Below is a small trained network, with its code and all its weights. Each question gives an input and a class and asks what happens when units are switched off, that is, made to give their printed mean instead of their output.

import numpy as np


def w(rows, s, z=0):
    codes = np.array(rows[::2]) - 128.0
    scale = np.full(codes.shape[1], s)
    scale[-1] = z or s
    return codes * scale


def f(y):
    return y / 2 * (1 + np.tanh(0.7978845608 * (y + 0.044715 * y**3)))


def log_softmax(a):
    a = a - a.max(-1, keepdims=True)
    return a - np.log(np.exp(a).sum(-1, keepdims=True))


def net(x, mask):
    res = np.array(x, float).reshape(1, 3) / 4 @ E
    y = f(res @ A[0][:, :-1].T + A[0][:, -1])
    res = res + np.where(mask, y, B[0][:, -1]) @ B[0][:, :-1]
    return log_softmax(res[-1] @ U[:, :-1].T + U[:, -1])


A, B = {}, {}
E = w([
[42,162,88,103,139,152,184],'x0',
[205,250,86,199,112,173,89],'x1',
[83,137,151,210,41,153,174],'x2',
],0.014)
A[0] = w([
[158,168,103,192,129,170,117,78],'neuron 0',
[166,81,59,57,180,175,97,115],'neuron 1',
[231,123,247,136,109,55,70,150],'neuron 2',
[153,130,94,89,240,141,107,141],'neuron 3',
[156,139,157,56,99,166,136,226],'neuron 4',
[81,154,57,74,162,170,106,150],'neuron 5',
[133,82,243,86,95,118,169,88],'neuron 6',
[115,98,181,187,55,186,161,144],'neuron 7',
[183,208,101,94,157,89,104,96],'neuron 8',
[85,60,133,145,154,108,155,96],'neuron 9',
[89,179,78,100,159,190,228,127],'neuron 10',
[88,71,123,124,135,101,129,183],'neuron 11',
[155,233,71,92,87,148,152,97],'neuron 12',
[174,212,34,104,86,181,134,95],'neuron 13',
[185,180,72,178,125,198,101,253],'neuron 14',
[191,105,206,121,54,142,46,96],'neuron 15',
[112,83,91,205,37,135,167,170],'neuron 16',
[91,57,172,73,184,116,177,143],'neuron 17',
[127,112,171,56,172,123,181,93],'neuron 18',
[47,168,2,60,118,164,142,102],'neuron 19',
[85,134,186,208,96,174,164,101],'neuron 20',
[97,116,199,36,37,49,149,93],'neuron 21',
[77,106,137,229,104,138,142,96],'neuron 22',
],0.0089,0.012)
B[0] = w([
[217,132,46,111,131,155,155,167],'neuron 0',
[158,180,120,186,168,75,74,166],'neuron 1',
[114,101,215,55,50,129,112,201],'neuron 2',
[117,207,147,208,205,16,77,177],'neuron 3',
[42,103,184,144,167,121,204,184],'neuron 4',
[70,154,178,89,109,81,102,168],'neuron 5',
[161,163,44,102,123,164,142,165],'neuron 6',
[173,178,169,156,208,72,115,188],'neuron 7',
[167,152,47,133,157,114,133,165],'neuron 8',
[213,142,45,119,129,165,156,159],'neuron 9',
[90,34,181,22,51,128,1,178],'neuron 10',
[126,123,146,122,138,165,191,182],'neuron 11',
[177,181,111,96,124,167,127,176],'neuron 12',
[152,161,63,101,121,188,177,187],'neuron 13',
[99,153,168,94,162,162,200,255],'neuron 14',
[165,87,121,17,16,99,108,168],'neuron 15',
[111,190,178,165,152,62,114,197],'neuron 16',
[155,154,121,106,120,147,210,200],'neuron 17',
[239,139,66,130,126,108,153,157],'neuron 18',
[147,109,144,66,41,104,54,174],'neuron 19',
[168,180,96,153,147,32,124,172],'neuron 20',
[119,201,16,135,106,162,138,170],'neuron 21',
[221,135,84,142,179,36,49,163],'neuron 22',
],0.0083,0.018)
U = w([
[151,143,111,172,188,41,118,83],'0',
[169,134,48,117,117,207,212,93],'1',
[128,97,148,70,5,120,87,113],'2',
[55,119,198,151,177,168,216,254],'3',
[125,68,104,164,121,193,95,70],'4',
],0.014,0.01)

Each question gives the input, the list of numbers given to net, and the class t.
The units are the neurons (one row each of A and B). Each row of codes is followed by its name. A weight is (code - 128) times the scale printed after its matrix; where a second scale follows, it is the last column's (A, B and U).
mask holds one flag per neuron, in row order. A switched-off neuron (its flag False) gives its mean, the last column of its row in B, instead of its output. The means were averaged over made-up inputs and are rounded, as every weight is.
A unit's drop is (log p(t) with every unit on - log p(t) with that unit switched off) / (log p(t) with every unit on - log p(t) with every unit switched off).
The circuit of an input: a set's keep is (log p(t) with only the set's units on - log p(t) with every unit switched off) / (log p(t) with every unit on - log p(t) with every unit switched off). Starting from the 12 units with the biggest drops (on a tie, the unit counted first), units are removed one at a time, each time the one whose removal leaves the highest keep (on an exact tie, the one counted first), for as long as the keep stays at least 0.8.
units of the circuit, in order: the units of the circuit, biggest drop first
k most important neurons: the k neurons with the biggest drops, biggest first
drop when u is switched off: that unit's drop, to one decimal
input [4,-7,7], class 0: units of the circuit, in order : [neuron 22]
input [-7,4,5], class 2: 2 most important neurons : [neuron 15; neuron 2]
input [7,-6,-7], class 0: 2 most important neurons : [neuron 3; neuron 1]
input [-6,-7,8], class 0: 3 most important neurons : [neuron 7; neuron 16; neuron 22]
input [6,-5,-2], class 2: 4 most important neurons : [neuron 10; neuron 19; neuron 5; neuron 14]
input [-3,-7,6], class 1: 2 most important neurons : [neuron 6; neuron 21]
input [7,6,-3], class 2: 2 most important neurons : [neuron 10; neuron 19]
input [-7,-7,8], class 0: 3 most important neurons : [neuron 7; neuron 16; neuron 22]
input [4,5,-5], class 0: 2 most important neurons : [neuron 3; neuron 5]
input [8,-8,-4], class 1: 4 most important neurons : [neuron 17; neuron 9; neuron 18; neuron 21]
input [-5,7,7], class 0: 2 most important neurons : [neuron 16; neuron 7]
input [7,4,6], class 2: 3 most important neurons : [neuron 10; neuron 19; neuron 3]
input [5,-3,2], class 2: 2 most important neurons : [neuron 10; neuron 14]
input [7,3,4], class 2: units of the circuit, in order : [neuron 10]
input [8,-2,7], class 2: 2 most important neurons : [neuron 10; neuron 19]
input [7,-1,6], class 2: 3 most important neurons : [neuron 10; neuron 19; neuron 3]
input [3,3,-1], class 3: drop when neuron 15 is switched off : 0.3
input [-2,3,3], class 3: drop when neuron 6 is switched off : 0.1
input [5,3,0], class 2: drop when neuron 10 is switched off : 0.2
input [-7,1,-4], class 2: units of the circuit, in order : [neuron 2]
input [-6,-6,-2], class 1: drop when neuron 21 is switched off : 0.2
